Each row is followed by its class number. Each block has new classes, again numbered from 0 up, in any order.
[  0  23  14 -16   4   6  -1 -17  20  12  -1  -7   7  -7   4  -5   4   1
  12  15  -4  -5  14  10  -1  35   9  -8  35]  3
[-21  38  -9  -4  -2 -13 -53  -7  59  -2 -12 -12  -3 -37  20  -4   7  13
  28  17 -43   9   8 -10  -5  44   7   4  69]  0
[ -4  30  24  27  17   9 -24  -1  25  33 -17 -12   2 -20  28  -1  27 -34
   8  43 -29 -15  22  11  -4  52   5  -5  93]  0
[ -3  18   2  15  -9  14 -17 -10  47 -12   3   1  18 -25  14 -13  14  14
  18  20 -20  15   1  15  -9  26   9   6  36]  3
[ 12   1  21   6   0   7 -14 -10  24   9   6  -3  -4 -15  11 -18  33  11
   7  -3 -15 -11   9  12   4  28  10   7  29]  0
[-46  21  -1 -15  -3 -58  -5 -12 -21  21 -25  -4 -32   9  12  14 -22   0
  -3  13   4 -20 -11 -50   2  -8 -12   6  16]  1
[-42  24  12  -2  -7 -71 -20 -17 -16  22 -21  -5 -13  17  30  12 -22   5
  11   5  12 -16  -6 -40   5  20   5   4  38]  1
[-15  23   2   1   8   2 -42 -11  48  18  -3  -1  -4 -31  16  -9  24  25
  17  46 -25   5  40  10   9  69   5  -3  78]  0
[ -1 -14   4   4  -6  15  -7   0  16   5   7 -10   6  -2 -19 -14  15   3
   1  -1   4   0   1  16  -8  19  21  -8   9]  0
[-49  36   9  -8 -20 -66 -13 -39 -17  29 -33   0   0  18  24  18 -14   0
  10  22  31 -13  -7 -45   0   8 -18   0  40]  1
[-38  10   8 -15   7 -40  -8 -11   4  -1  -7   6 -22  11  10 -15  -1  12
  -1   4  16 -10   1 -43  10  27   2   9  -5]  2
[-37   5   5 -14   2 -41 -18   3 -23 -10  -9  -1 -30  -2  11 -13   5  10
  -2  10  -9 -20  -4 -31  28   8   6  -3  15]  2
[ -2  14  11   8   7   5  -4   3   2  -4   9   0   0  -8   0 -11  11  18
 -24   8  -8  -5  10  -3   4  41  -1  -5   7]  2
[  3  18   1  11  -6  15 -10  13  58  -4   6  -2  10 -10  -3  -9   4  -4
  32   7  -6  13  11  11   7  25  23   5  24]  3
[-48  19   7 -16   2 -53  -6 -12 -17  11 -26  -3 -11  13  19   5 -35   5
   7   8  12  -7  10 -42   1   0 -16   4  18]  1
[  1  19   3  12  -6  18 -25 -15  61   9   0  -8  11 -21   5  -6  11 -11
   4   0 -16   5  13  14   0  36   7   7  54]  3
[-36  35  -5 -21   2 -24 -40 -14  43   4 -18 -10  -1 -23  10  -7   3  12
  14  29 -24  10  15 -22  -7  23   9  -4  72]  0
[-22  -3   2  -9  -6 -14 -31  -6  -1  -7 -24   6 -17  -7   6   1   9  15
  -5  24  -8 -21  -1 -19  11  26   1   6  23]  2
[ -3  19   1   4  -8  19 -20 -17  68   7   3  -1  11 -23  10 -10   2  18
  20   9 -35  14  19  25  -4  30  13  -4  53]  0
[-12  21  15   6  -7   2 -24 -18  51   7 -10  -5   6 -13  18  -3   3  12
  12  11 -21   2   8   7  -3  37   6  -2  33]  0
[ 39  -5   5  23   0  60  19  12  54  -4  35   7  18 -26 -21 -17   8   2
  34 -12   4   3  10  49  -6  27  25  -9   3]  3
[-17  30   0  15  -1  -3 -34 -16  56   9 -17   2  -7 -28  15   0  15  13
  14  34  -5   2   5  -6 -11  31  -1  -3  63]  3
[-51  25   6 -11 -11 -64 -18 -22 -13  31 -30  -4 -10  16  37  22 -18  -2
   3  27   0 -13  -7 -44   1   3 -18   0  39]  1
[ 20   0  19  27   0  19  16  -5   6  13  23  -1  11   1 -10 -16   4   0
   8 -11   3   9  -4  29   3  22   9  13  22]  0
[-23   0  38   8  -7 -20 -24   3  -5  11   4   1  -4   5 -12 -38  -7   1
  -1   7  35 -19   5  -9  12  25  24   4  -9]  2
[ 10  25  18  30  -2  43 -17  -2  32  16   4   3  29 -26  10   1  16   0
  14  -9 -18  -9  18  30  -7  27  -6   7  63]  0
[  5   3  -1 -25   2  13 -22  -7  42  -2   4  -9   2 -27   4 -19  12   5
   0  28 -17   1  12  11 -10  29  15   6  44]  3
[ 16 -19  11  24  13  38  -6   2  22  -3  13  -8  -3 -22 -18 -15  14  14
   8  10 -17 -10  28  26  11  42  21  -2   8]  0

Next block: new classes, numbered from 0 again.
[-43  -3   1   7  -5   5  10   4  30 -21  -2   2   1  21 -27  10   1   7
   5  24   6   9 -20 -27   8   1  23  15 -10]  0
[-15  -8  12   3 -15   7   2   3  21 -23  -8   1   6  12 -24   8  -1   5
  -2  28   1  14  -1  -5 -24  -3   3  14 -14]  0
[-33   3  30   3 -15   1   5  23   9 -16  -9   9   1   1   6  17   1 -10
   5  44   4  -5   7   2  33  -5 -15   0  10]  1
[-26  11  38   2  -7   1   5  37   7 -20 -10   8   0   0   6  16   4 -12
   1  43  13 -13  17   6  39 -10 -25  -7  12]  1
[-31   1  34   8 -23   2  -5   9   3  19 -15  19  -4  25  29   1   5 -10
   2  56   3 -10  11  28  31  -4   2   5  10]  1
[-31  -1  -6   2 -21  -8 -12 -22  22  12   9  14  14  48 -15  -8 -16   8
 -10  17   7  14 -22   2 -27 -21  26  33 -10]  0
[-22   0  24   7 -14  -2   1  18  -7  -2  -3   5  -7 -17  -2   8  13  -7
   1  43   1 -23  15   5  35  -9 -25  -8   2]  1
[-33   4  35  -1 -12 -11   3  14  12 -11 -20  23   4  33  28  -2   0  -8
   2  43   2   1  -4  21  40  -7  13  15  22]  1
[-25  -6  -1   7  -6   1  -5 -23  46  13  -6  31   1  29  -8   1  -7   8
  -4  25  15   9 -16  -1  -2  -9  34  33 -10]  0
[-57  -8  32  18 -32   6  14  22   7 -34 -12 -15 -10 -26 -38  30   7  -5
   8  50   4 -15  21 -25  22  -4 -36  -7 -15]  0
[-30  -8  38   6  -8   1  -3  39  -6  -8 -12  43   3  18   0  14   0  -6
 -13  45  -7 -16  15   9  33 -13 -24   1   1]  1
[-28  -8  60  21 -32   7   8  27  31 -24 -33  13 -15 -12  -7  23   3  -8
  -4  70  10 -16  36  14  21  -9 -38   5   2]  1
